Below are the code and all the weights of a small trained network. Each question names an input and a class and asks about switching units off, where a switched-off unit gives its printed mean instead of its output.

import numpy as np


def w(rows, s, z=0):
    codes = np.array(rows[::2]) - 128.0
    scale = np.full(codes.shape[1], s)
    scale[-1] = z or s
    return codes * scale


def f(y):
    return np.maximum(y, 0)


def log_softmax(a):
    a = a - a.max(-1, keepdims=True)
    return a - np.log(np.exp(a).sum(-1, keepdims=True))


def net(x, mask):
    res = np.array(x, float).reshape(1, 3) / 4 @ E
    y = f(res @ A[0][:, :-1].T + A[0][:, -1])
    res = res + np.where(mask, y, B[0][:, -1]) @ B[0][:, :-1]
    return log_softmax(res[-1] @ U[:, :-1].T + U[:, -1])


A, B = {}, {}
E = w([
[248,109,166],'x0',
[119,21,180],'x1',
[162,80,46],'x2',
],0.012)
A[0] = w([
[179,20,155,112],'n1',
[158,109,34,141],'n2',
[85,54,81,194],'n3',
[196,205,175,105],'n4',
[117,23,100,139],'n5',
[213,127,144,157],'n6',
[224,173,125,148],'n7',
[68,63,90,77],'n8',
[76,110,153,115],'n9',
[122,203,38,100],'n10',
[144,95,196,125],'n11',
[125,185,67,88],'n12',
[121,198,138,174],'n13',
[191,137,11,121],'n14',
[117,152,191,108],'n15',
[82,82,103,85],'n16',
[39,127,77,133],'n17',
[196,97,127,182],'n18',
[73,223,129,60],'n19',
[130,169,86,76],'n20',
[219,145,2,159],'n21',
[186,69,114,220],'n22',
[135,94,192,174],'n23',
[112,17,94,125],'n24',
[45,132,88,142],'n25',
[156,181,160,92],'n26',
[121,227,82,254],'n27',
[160,120,49,135],'n28',
[85,202,129,51],'n29',
[158,128,79,103],'n30',
[128,219,3,99],'n31',
[172,137,70,143],'n32',
[127,200,25,85],'n33',
[203,190,171,122],'n34',
[86,207,131,30],'n35',
[75,151,63,166],'n36',
[25,113,69,111],'n37',
[234,127,165,178],'n38',
[165,129,66,98],'n39',
[191,132,30,97],'n40',
[161,196,158,170],'n41',
[84,117,186,109],'n42',
[147,153,144,123],'n43',
[128,158,138,202],'n44',
[106,166,128,246],'n45',
],0.015,0.0054)
B[0] = w([
[193,146,127,245],'n1',
[128,80,176,195],'n2',
[162,153,230,212],'n3',
[87,198,135,191],'n4',
[200,131,201,218],'n5',
[105,113,70,204],'n6',
[72,149,94,200],'n7',
[109,201,143,188],'n8',
[119,80,88,181],'n9',
[75,178,172,216],'n10',
[111,161,106,196],'n11',
[76,189,173,188],'n12',
[139,189,196,198],'n13',
[116,73,143,209],'n14',
[99,107,136,179],'n15',
[90,188,128,171],'n16',
[65,66,102,227],'n17',
[131,71,73,204],'n18',
[163,91,153,223],'n19',
[122,165,105,166],'n20',
[118,75,123,230],'n21',
[188,85,69,221],'n22',
[151,158,116,205],'n23',
[190,139,183,219],'n24',
[85,70,130,222],'n25',
[142,174,144,163],'n26',
[132,194,154,247],'n27',
[121,82,166,183],'n28',
[207,78,144,197],'n29',
[99,81,149,160],'n30',
[106,229,188,241],'n31',
[116,61,114,176],'n32',
[110,227,221,216],'n33',
[82,251,55,192],'n34',
[210,82,136,196],'n35',
[29,99,116,213],'n36',
[76,113,63,235],'n37',
[80,84,47,230],'n38',
[124,83,145,168],'n39',
[127,63,141,195],'n40',
[110,181,120,187],'n41',
[152,88,128,190],'n42',
[118,153,124,148],'n43',
[103,157,104,170],'n44',
[97,135,116,201],'n45',
],0.011,0.013)
U = w([
[78,59,81,182],'0',
[153,154,117,56],'1',
[86,232,155,128],'2',
[196,196,199,246],'3',
[153,145,106,34],'4',
[189,39,125,157],'5',
[67,149,82,51],'6',
[173,168,4,133],'7',
],0.013)

Each question gives the input, the list of numbers given to net, and the class t.
The units are the neurons (one row each of A and B). Each row of codes is followed by its name. A weight is (code - 128) times the scale printed after its matrix; where a second scale follows, it is the last column's (A, B and U).
mask holds one flag per neuron, in row order. A switched-off neuron (its flag False) gives its mean, the last column of its row in B, instead of its output. The means were averaged over made-up inputs and are rounded, as every weight is.
A unit's drop is (log p(t) with every unit on - log p(t) with that unit switched off) / (log p(t) with every unit on - log p(t) with every unit switched off).
most important unit: the unit with the biggest drop
top k neurons: the k neurons with the biggest drops, biggest first
drop when u is switched off: that unit's drop, to one decimal
input [8,-2,-6], class 7: most important unit : n38
input [1,6,-5], class 5: top 3 neurons : [n31 n33 n27]
input [5,-4,1], class 6: top 2 neurons : [n38 n34]
input [0,4,4], class 5: top 2 neurons : [n31 n33]
input [7,2,4], class 5: top 2 neurons : [n1 n22]
input [-3,4,4], class 3: top 3 neurons : [n3 n8 n38]
input [1,-5,8], class 0: top 2 neurons : [n21 n40]
input [-1,3,-3], class 0: top 4 neurons : [n31 n33 n27 n13]
input [8,2,3], class 7: top 2 neurons : [n34 n1]
input [5,0,1], class 7: drop when n34 is switched off : 0.1
input [-2,5,-3], class 3: drop when n38 is switched off : 0.3
input [5,8,-1], class 5: drop when n5 is switched off : 0.2
